Below are the code and all the weights of a small trained network. Each question names an input and a target symbol and asks about switching units off, where a switched-off unit gives its printed mean instead of its output.

import numpy as np


def w(rows, s, z=0):
    codes = np.array(rows[::2]) - 128.0
    scale = np.full(codes.shape[1], s)
    scale[-1] = z or s
    return codes * scale


def norm(h):
    return h / np.sqrt((h * h).mean(-1, keepdims=True) + 1e-5)


def f(y):
    return y / 2 * (1 + np.tanh(0.7978845608 * (y + 0.044715 * y**3)))


def softmax(a):
    e = np.exp(a - a.max(-1, keepdims=True))
    return e / e.sum(-1, keepdims=True)


def log_softmax(a):
    a = a - a.max(-1, keepdims=True)
    return a - np.log(np.exp(a).sum(-1, keepdims=True))


def net(x, mask):
    ids = ['ΦΩβγελπστψ'.index(c) for c in x.split()]
    T = len(ids)
    res = E[ids] + P[:T]
    u = 0
    for l in range(2):
        q, k, v = (norm(res) @ M[l].T for M in (Q, K, V))
        z = softmax(np.where(np.tri(T) > 0, q @ k.T / 3**0.5, -1e9)) @ v
        res = res + np.where(mask[u], z, O[l][:, -1]) @ O[l][:, :-1]
        u += 1
        y = f(norm(res) @ A[l][:, :-1].T + A[l][:, -1])
        res = res + np.where(mask[u : u + 12], y, B[l][:, -1]) @ B[l][:, :-1]
        u += 12
    return log_softmax(norm(res)[-1] @ U[:, :-1].T + U[:, -1])


Q, K, V, O, A, B = {}, {}, {}, {}, {}, {}
E = w([
[69,142,115,95,149,134,85,178,174,126,171],'Φ',
[142,191,136,123,135,118,110,163,185,166,146],'Ω',
[141,121,93,185,20,159,124,110,195,236,77],'β',
[49,130,137,102,185,132,104,150,159,63,118],'γ',
[85,126,88,184,80,212,145,166,174,127,142],'ε',
[137,173,172,137,45,88,34,178,85,138,144],'λ',
[97,106,138,252,129,160,151,132,173,126,122],'π',
[168,116,236,181,159,144,85,109,84,165,75],'σ',
[185,188,98,165,165,129,62,145,161,101,87],'τ',
[169,109,98,106,115,126,130,106,91,126,147],'ψ',
],0.023)
P = w([
[118,7,150,101,224,99,112,190,213,128,123],'0',
[169,51,146,141,101,112,92,98,159,88,195],'1',
[161,57,126,167,116,101,99,74,145,153,157],'2',
[140,120,129,142,166,66,117,113,108,100,174],'3',
[113,135,106,151,170,101,119,101,90,118,185],'4',
[99,137,107,145,183,130,129,88,87,180,148],'5',
[82,165,97,136,159,144,127,81,72,158,171],'6',
[94,177,87,154,123,168,142,101,95,142,198],'7',
],0.011)
Q[0] = w([
[27,235,157,164,154,201,40,132,138,181,176],'L0H1',
[142,181,83,109,125,174,141,69,155,81,152],'L0H1',
[128,156,186,58,254,15,45,153,101,168,136],'L0H1',
],0.0082)
K[0] = w([
[47,195,85,166,168,159,162,149,39,177,31],'L0H1',
[94,136,124,86,47,82,57,98,90,180,157],'L0H1',
[148,180,41,156,136,80,119,33,2,105,162],'L0H1',
],0.0066)
V[0] = w([
[80,254,123,151,114,108,99,171,175,131,75],'L0H1',
[78,141,229,185,67,101,102,181,80,104,94],'L0H1',
[12,98,170,51,58,47,225,142,124,212,174],'L0H1',
],0.0056)
O[0] = w([
[52,98,131,103,126,84,102,118,215,77,88,169],'L0H1',
[100,125,157,201,206,187,1,106,126,182,106,128],'L0H1',
[66,82,183,147,117,102,156,174,132,208,149,3],'L0H1',
],0.012,0.0032)
A[0] = w([
[165,223,205,95,172,196,101,50,85,108,20,61],'L0N1',
[145,47,94,120,81,119,164,207,122,161,123,139],'L0N2',
[163,167,79,54,181,119,58,136,142,94,108,75],'L0N3',
[75,163,253,119,184,118,49,140,179,181,155,130],'L0N4',
[121,100,105,199,144,145,92,207,164,146,113,194],'L0N5',
[171,230,140,101,176,69,112,148,74,79,98,144],'L0N6',
[127,133,115,62,127,48,138,174,149,141,225,118],'L0N7',
[109,78,83,197,180,130,108,37,126,57,48,246],'L0N8',
[192,143,67,84,203,117,95,85,1,184,245,157],'L0N9',
[80,82,148,49,115,115,164,123,158,143,183,94],'L0N10',
[115,106,198,162,110,151,179,59,83,56,125,250],'L0N11',
[161,103,104,149,85,103,146,80,130,179,39,49],'L0N12',
],0.0073,0.0024)
B[0] = w([
[74,159,135,132,82,217,136,96,191,168,176,191],'L0N1',
[145,124,157,98,146,159,117,101,104,37,121,158],'L0N2',
[147,119,164,112,143,192,85,91,172,117,99,193],'L0N3',
[123,117,164,174,109,92,100,116,86,170,175,254],'L0N4',
[159,115,115,136,114,118,110,69,89,94,108,240],'L0N5',
[132,145,127,106,157,161,116,116,146,155,114,191],'L0N6',
[180,139,55,139,143,180,135,181,140,225,140,194],'L0N7',
[139,176,102,33,68,123,137,154,138,118,131,236],'L0N8',
[214,199,112,99,176,163,255,63,94,109,111,228],'L0N9',
[194,219,127,137,118,143,172,104,167,125,110,149],'L0N10',
[118,184,92,115,91,44,110,86,195,194,64,160],'L0N11',
[135,164,176,142,124,167,130,147,134,49,169,151],'L0N12',
],0.0084,0.0062)
Q[1] = w([
[83,77,97,166,64,114,84,121,187,144,136],'L1H1',
[144,128,51,186,48,174,171,12,127,81,138],'L1H1',
[105,39,98,158,58,104,222,129,119,111,65],'L1H1',
],0.011)
K[1] = w([
[93,76,197,166,214,130,117,224,165,88,71],'L1H1',
[237,1,194,56,198,142,128,125,114,142,56],'L1H1',
[205,68,165,129,137,100,99,245,138,97,172],'L1H1',
],0.0075)
V[1] = w([
[168,209,185,204,100,28,68,124,175,164,95],'L1H1',
[112,80,33,228,136,97,101,69,158,69,45],'L1H1',
[131,132,187,144,54,254,131,189,165,174,150],'L1H1',
],0.0062)
O[1] = w([
[149,189,185,42,143,164,101,215,119,126,106,253],'L1H1',
[96,112,146,25,146,136,106,178,35,187,8,211],'L1H1',
[99,66,139,26,122,147,86,78,165,167,175,251],'L1H1',
],0.013,0.0028)
A[1] = w([
[147,181,120,242,123,174,81,104,133,67,38,104],'L1N1',
[169,191,120,113,76,97,148,182,165,147,117,166],'L1N2',
[57,101,202,69,40,97,164,111,146,42,99,193],'L1N3',
[112,132,63,161,101,184,104,125,169,148,197,253],'L1N4',
[115,150,211,48,167,149,135,191,209,166,165,151],'L1N5',
[71,105,134,109,95,182,58,161,79,144,22,95],'L1N6',
[191,177,28,102,94,152,255,91,62,108,75,124],'L1N7',
[152,118,84,180,126,109,74,144,134,174,128,170],'L1N8',
[203,143,72,32,38,185,210,73,116,99,122,121],'L1N9',
[124,189,174,96,159,125,184,134,112,5,150,102],'L1N10',
[89,33,110,195,110,88,120,108,23,122,86,117],'L1N11',
[88,73,149,226,76,121,184,151,184,105,138,172],'L1N12',
],0.0097,0.0043)
B[1] = w([
[134,52,19,54,96,152,191,197,126,138,184,162],'L1N1',
[120,125,145,179,152,186,150,165,118,97,136,179],'L1N2',
[142,88,141,165,210,165,137,160,120,254,91,175],'L1N3',
[154,141,174,112,167,113,158,130,111,120,64,229],'L1N4',
[125,101,106,172,68,122,182,116,99,102,143,248],'L1N5',
[173,147,143,134,129,32,178,77,151,58,168,225],'L1N6',
[212,204,91,207,160,62,97,104,53,177,190,209],'L1N7',
[62,67,111,106,179,104,121,147,135,74,72,153],'L1N8',
[98,201,51,166,191,37,64,182,157,125,127,231],'L1N9',
[88,131,140,216,151,203,120,183,145,154,121,151],'L1N10',
[118,170,227,100,28,84,7,236,107,86,203,146],'L1N11',
[58,112,195,85,104,203,99,63,46,142,113,147],'L1N12',
],0.0094,0.011)
U = w([
[114,181,37,61,108,139,31,138,226,59,92,60],'Φ',
[147,157,150,105,43,78,197,185,206,36,172,105],'Ω',
[117,63,78,49,172,65,145,97,171,179,108,199],'β',
[75,130,145,194,173,164,97,210,134,134,75,195],'γ',
[112,113,57,40,72,176,112,216,77,202,228,70],'ε',
[49,140,159,145,107,31,1,167,149,88,209,91],'λ',
[125,153,202,82,165,198,93,47,134,119,179,249],'π',
[76,80,82,150,78,118,137,68,164,63,214,220],'σ',
[187,159,40,178,173,75,101,138,111,156,194,58],'τ',
[159,170,169,50,146,119,130,159,36,82,39,15],'ψ',
],0.007,0.0013)

Each question gives the input, a string of symbols that net reads in full, and the target symbol t.
The units are the heads (3 rows each of Q, K, V and O) and the neurons (one row each of A and B). Each row of codes is followed by its name. A weight is (code - 128) times the scale printed after its matrix; where a second scale follows, it is the last column's (O, A, B and U).
mask holds one flag per unit, layer by layer, with each layer's heads first. A switched-off unit (its flag False) gives its mean, the last column of its rows in O or B, instead of its output. The means were averaged over made-up inputs and are rounded, as every weight is.
A unit's drop is (log p(t) with every unit on - log p(t) with that unit switched off) / (log p(t) with every unit on - log p(t) with every unit switched off).
The circuit of an input: a set's keep is (log p(t) with only the set's units on - log p(t) with every unit switched off) / (log p(t) with every unit on - log p(t) with every unit switched off). Starting from the 12 units with the biggest drops (on a tie, the unit counted first), units are removed one at a time, each time the one whose removal leaves the highest keep (on an exact tie, the one counted first), for as long as the keep stays at least 0.8.
units of the circuit, in order: the units of the circuit, biggest drop first
most important unit: the unit with the biggest drop
k most important neurons: the k neurons with the biggest drops, biggest first
k most important neurons of layer l: the k neurons of layer l with the biggest drops, biggest first
input Ω Ω λ Φ, target λ: most important neuron of layer 0	[L0N4]
input Ω λ ε Ω, target λ: units of the circuit, in order	[L0H1; L0N4; L0N9]
input λ λ Ω π Ω λ, target ψ: units of the circuit, in order	[L1H1; L0N11]
input σ σ β ε, target Φ: 4 most important neurons	[L0N1; L1N7; L0N9; L1N6]
input Ω Ω π, target γ: 2 most important neurons of layer 0	[L0N8; L0N4]
input ε β ε Ω Φ Ω, target Ω: units of the circuit, in order	[L0H1; L1N5]
input Ω Ω γ β β β Ω Ω, target ε: 2 most important neurons	[L0N7; L1N6]
input β β σ β β ε λ ε, target β: 2 most important neurons of layer 1	[L1N3; L1N6]
input λ Ω λ ε Ω, target λ: units of the circuit, in order	[L0H1; L0N9]
input λ ε β β σ Ω π, target Ω: 2 most important neurons of layer 1	[L1N6; L1N7]
input ψ Ω β ψ σ ε, target σ: units of the circuit, in order	[L1H1; L0H1; L1N12]
input λ λ λ Ω β Φ, target ε: 3 most important neurons of layer 0	[L0N7; L0N10; L0N4]
input Ω Φ γ, target γ: 3 most important neurons	[L0N8; L1N3; L0N9]
input ψ τ π ε Ω, target ψ: 3 most important neurons	[L0N11; L0N1; L1N9]
input β τ Ω ε ε Ω Φ, target β: 2 most important neurons	[L0N10; L0N7]
input ε ε Ω ε Ω γ Ω σ, target π: units of the circuit, in order	[L0N1]
input ε σ γ, target π: units of the circuit, in order	[L0H1; L1N9]
input γ π γ ε ε, target ε: units of the circuit, in order	[L1H1; L1N1; L0N9; L1N12]
input ψ Ω Φ λ ψ τ π π, target σ: 2 most important neurons of layer 1	[L1N12; L1N1]
input Ω ε β β σ, target π: most important unit	L0N1
input π β ψ ψ Φ π, target ψ: 2 most important neurons of layer 0	[L0N9; L0N1]
input Φ τ Ω π γ, target ψ: 2 most important neurons	[L0N11; L1N9]
input β ψ ε β, target β: 3 most important neurons of layer 1	[L1N3; L1N7; L1N6]
input λ Ω ε, target Ω: 2 most important neurons	[L1N6; L0N9]
input β Ω ψ ε ε ε Φ, target β: 2 most important neurons of layer 0	[L0N10; L0N7]
input ε Ω ψ Ω σ Ω, target π: 2 most important neurons of layer 0	[L0N1; L0N4]
input Φ λ β, target π: most important unit	L0H1
input ε σ β ε ε, target λ: 2 most important neurons	[L0N1; L1N11]
input ε Ω σ Ω Ω Ω π, target λ: 2 most important neurons	[L1N11; L0N1]
